(113): [4.7 0.1 25.1 -19.8 2.6 -2.3 39.2 -19.2 8.6 7.2 -18.0 -16.8 9.1 5.9]
(187): [-35.4 -5.0 -53.9 -0.1 8.7 3.5 4.1 -3.6 47.9 -11.3 27.7 -10.5 49.1 33.8]
(86): [58.8 -18.3 -5.8 -62.3 7.2 -49.4 -28.0 50.9 -5.8 35.8 2.1 -2.7 69.7 59.8]
(129): [-8.0 22.9 -21.1 6.1 -17.7 -17.3 2.6 35.4 24.1 7.5 -22.4 -13.9 14.1 49.9]
(152): [-15.3 13.7 -20.8 5.1 -16.6 -19.0 6.0 28.7 13.2 6.2 -8.8 -4.0 7.0 41.8]
(180): [38.3 18.5 -2.8 -24.9 14.7 9.9 45.5 -22.4 5.9 -4.7 -3.9 26.4 -20.6 7.0]
(16): [-14.4 15.4 -19.8 4.8 -17.2 -18.4 6.6 29.0 14.2 2.1 -2.7 35.8 7.0 43.0]
(183): [-18.0 9.1 -19.8 4.7 -16.8 -19.2 8.6 25.1 7.2 5.8 -2.3 0.1 2.6 39.2]
(137): [-26.3 -2.3 -17.4 2.1 -15.9 -20.8 13.2 16.4 -7.1 3.0 17.3 14.5 -7.2 29.7]
(10): [-10.5 3.5 -5.0 -53.9 8.7 -35.4 -11.3 33.8 -3.6 27.7 -0.2 4.1 49.1 47.9]
[4.7 0.1 25.1 -19.8 2.6 -2.3 39.2 -19.2 8.6 7.2 -18.0 -16.8 9.1 5.9] -> (113)
start: [33.8 -3.6] -> (10), 7
order: [-53.9 -35.4 -11.3 -10.5 -5.0 -3.6 -0.2 3.5 4.1 8.7 27.7 33.8 47.9 49.1] -> (10)
[35.8 2.1 -2.7] -> (86)
tags:
[-17.7] -> J_334
[-14.0] -> J_764
[14.5] -> J_644
[-13.9] -> J_493
[-17.6] -> J_316
join (129) 11:  -> J_493
order: [-19.8 -19.2 -18.0 -16.8 -2.3 0.1 2.6 4.7 5.8 7.2 8.6 9.1 25.1 39.2] -> (183)

(83): [4.4 9.3 14.5 -8.2 -9.6 22.9 -2.6 14.5 9.7 -8.6 2.8 16.0 35.7 -20.7 8.1 -4.6 4.4 -15.3 -31.3 8.7 12.5 1.2 -1.0 -22.6 -25.4 -37.7 3.9 -1.5 13.5 1.5 1.8 1.8 -1.3 -5.8 -23.6 -15.0 5.4 -10.2 -3.3 10.1 -0.1 9.5 -10.3]
(93): [-8.0 6.3 12.1 -4.7 -3.3 -4.5 10.3 27.3 5.3 -10.3 5.8 13.4 -7.0 -3.1 -4.3 2.4 3.6 3.4 44.5 -2.1 -30.4 5.1 -15.0 -1.0 37.8 3.1 19.6 6.1 -16.1 -2.0 3.5 -3.0 -14.5 -16.3 -12.4 -19.3 4.1 14.2 -7.3 18.8 4.6 -34.1 8.4]
(54): [-8.5 -5.2 21.8 -0.6 1.9 -12.4 42.2 42.6 6.9 5.7 2.1 -9.2 -67.6 -40.3 -5.6 2.5 0.9 34.5 16.6 -9.2 -30.4 5.1 -15.0 -13.4 -6.5 -15.6 7.3 13.9 17.0 24.5 4.4 -18.3 2.8 17.7 -10.3 14.2 18.0 -10.2 -28.7 -4.2 8.8 -15.5 10.4]
[42.6 6.9 5.7 2.1 -9.2 -67.6 -40.3 -5.6] -> (54)
[-8.5 -5.2 21.8 -0.6 1.9 -12.4 42.2 42.6 6.9 5.7 2.1 -9.2 -67.6 -40.3 -5.6 2.5 0.9 34.5 16.6 -9.2 -30.4 5.1 -15.0 -13.4 -6.5 -15.6 7.3 13.9 17.0 24.5 4.4 -18.3 2.8 17.7 -10.3 14.2 18.0 -10.2 -28.7 -4.2 8.8 -15.5 10.4] -> (54)

